Below is a small trained network, with its code and all its weights. Each question gives an input and a class and asks what happens when units are switched off, that is, made to give their printed mean instead of their output.

import numpy as np


def w(rows, s, z=0):
    codes = np.array(rows[::2]) - 128.0
    scale = np.full(codes.shape[1], s)
    scale[-1] = z or s
    return codes * scale


def norm(h):
    return h / np.sqrt((h * h).mean(-1, keepdims=True) + 1e-5)


def f(y):
    return np.maximum(y, 0)


def log_softmax(a):
    a = a - a.max(-1, keepdims=True)
    return a - np.log(np.exp(a).sum(-1, keepdims=True))


def net(x, mask):
    res = np.array(x, float).reshape(1, 4) / 4 @ E
    u = 0
    for l in range(3):
        y = f(norm(res) @ A[l][:, :-1].T + A[l][:, -1])
        res = res + np.where(mask[u : u + 10], y, B[l][:, -1]) @ B[l][:, :-1]
        u += 10
    return log_softmax(norm(res)[-1] @ U[:, :-1].T + U[:, -1])


A, B = {}, {}
E = w([
[126,127,128,128,128,128],'x0',
[146,47,3,147,205,141],'x1',
[111,49,142,169,80,5],'x2',
[158,47,136,63,74,174],'x3',
],0.0035)
A[0] = w([
[141,123,153,129,99,93,54],'L0N0',
[145,162,92,118,187,211,65],'L0N1',
[148,21,139,28,28,208,207],'L0N2',
[123,65,141,170,131,129,73],'L0N3',
[141,168,177,169,116,167,72],'L0N4',
[121,174,144,149,110,181,65],'L0N5',
[103,156,144,136,107,175,7],'L0N6',
[126,254,203,84,78,229,212],'L0N7',
[118,180,222,130,12,82,117],'L0N8',
[141,168,97,86,170,228,122],'L0N9',
],0.0074,0.0021)
B[0] = w([
[153,119,97,142,158,175,154],'L0N0',
[124,143,178,165,48,175,195],'L0N1',
[111,16,208,49,164,152,238],'L0N2',
[92,125,78,124,102,116,153],'L0N3',
[181,119,129,109,51,123,162],'L0N4',
[156,127,129,121,91,104,158],'L0N5',
[172,131,112,111,82,135,143],'L0N6',
[129,134,114,51,152,6,255],'L0N7',
[110,151,143,179,155,248,250],'L0N8',
[118,155,142,150,189,216,208],'L0N9',
],0.013,0.007)
A[1] = w([
[90,170,62,199,151,152,213],'L1N0',
[121,150,110,99,161,62,119],'L1N1',
[102,123,23,188,126,25,2],'L1N2',
[167,248,52,110,81,22,73],'L1N3',
[98,80,171,114,143,183,70],'L1N4',
[164,254,112,238,133,184,25],'L1N5',
[152,67,102,99,142,64,139],'L1N6',
[127,16,123,103,143,50,102],'L1N7',
[128,159,81,102,140,87,93],'L1N8',
[145,251,122,162,158,127,128],'L1N9',
],0.0094,0.00089)
B[1] = w([
[141,214,192,51,82,89,209],'L1N0',
[123,111,202,139,158,122,169],'L1N1',
[164,87,203,6,200,113,187],'L1N2',
[189,111,139,213,204,207,206],'L1N3',
[185,187,87,217,154,109,245],'L1N4',
[55,75,29,56,80,107,253],'L1N5',
[69,149,102,141,108,97,181],'L1N6',
[136,212,63,138,34,122,210],'L1N7',
[127,110,151,152,167,153,159],'L1N8',
[68,176,46,193,56,116,211],'L1N9',
],0.012,0.0072)
A[2] = w([
[118,178,114,136,163,105,112],'L2N0',
[70,110,92,143,65,98,132],'L2N1',
[73,92,65,134,78,75,65],'L2N2',
[140,104,143,190,177,209,108],'L2N3',
[97,128,131,126,119,86,122],'L2N4',
[118,66,155,129,146,142,139],'L2N5',
[171,46,70,171,98,17,124],'L2N6',
[139,111,181,104,131,55,7],'L2N7',
[152,91,204,229,145,251,78],'L2N8',
[142,148,144,217,203,88,59],'L2N9',
],0.011,0.0017)
B[2] = w([
[125,48,136,128,66,113,148],'L2N0',
[102,86,57,126,94,112,205],'L2N1',
[61,155,61,166,123,165,204],'L2N2',
[133,89,193,197,140,126,216],'L2N3',
[197,99,116,109,105,176,147],'L2N4',
[137,246,81,177,98,91,154],'L2N5',
[47,170,105,98,95,181,148],'L2N6',
[125,126,117,101,197,60,161],'L2N7',
[203,91,183,254,131,150,254],'L2N8',
[130,101,151,169,99,199,173],'L2N9',
],0.015,0.0095)
U = w([
[187,102,201,247,150,175,230],'0',
[42,151,9,122,61,151,148],'1',
[154,145,178,2,191,58,1],'2',
],0.0094,0.00028)

Each question gives the input, the list of numbers given to net, and the class t.
The units are the neurons (one row each of A and B). Each row of codes is followed by its name. A weight is (code - 128) times the scale printed after its matrix; where a second scale follows, it is the last column's (A, B and U).
mask holds one flag per neuron, layer by layer. A switched-off neuron (its flag False) gives its mean, the last column of its row in B, instead of its output. The means were averaged over made-up inputs and are rounded, as every weight is.
A unit's drop is (log p(t) with every unit on - log p(t) with that unit switched off) / (log p(t) with every unit on - log p(t) with every unit switched off).
most important unit: the unit with the biggest drop
k most important neurons: the k neurons with the biggest drops, biggest first
k most important neurons of layer l: the k neurons of layer l with the biggest drops, biggest first
drop of u: that unit's drop, to one decimal
input [-8,5,5,-8], class 2: 4 most important neurons -> [L0N2, L1N2, L0N8, L0N7]
input [2,-5,-3,8], class 2: most important unit -> L0N7
input [5,3,6,-3], class 2: 3 most important neurons -> [L0N2, L1N2, L0N8]
input [5,1,-5,-6], class 1: 3 most important neurons -> [L0N2, L0N9, L0N1]
input [2,2,5,-1], class 2: 2 most important neurons -> [L0N2, L1N2]
input [2,5,-4,-4], class 1: 2 most important neurons -> [L0N2, L1N5]
input [-1,8,5,-3], class 2: 2 most important neurons -> [L0N2, L1N2]
input [0,4,1,-1], class 2: 4 most important neurons of layer 0 -> [L0N2, L0N8, L0N9, L0N7]
input [-1,1,-4,-2], class 1: 2 most important neurons -> [L0N2, L0N9]
input [-4,6,-7,-2], class 1: 2 most important neurons -> [L0N2, L1N5]
input [2,2,6,-2], class 2: 3 most important neurons -> [L0N2, L1N2, L0N8]
input [7,0,3,0], class 1: 2 most important neurons of layer 0 -> [L0N7, L0N2]
input [2,3,-5,-6], class 1: drop of L0N2 -> 2.6
input [-4,-3,2,-8], class 1: drop of L0N2 -> 2.3
input [2,6,7,6], class 1: drop of L0N0 -> 0.0
input [6,0,-2,5], class 2: most important unit -> L0N8
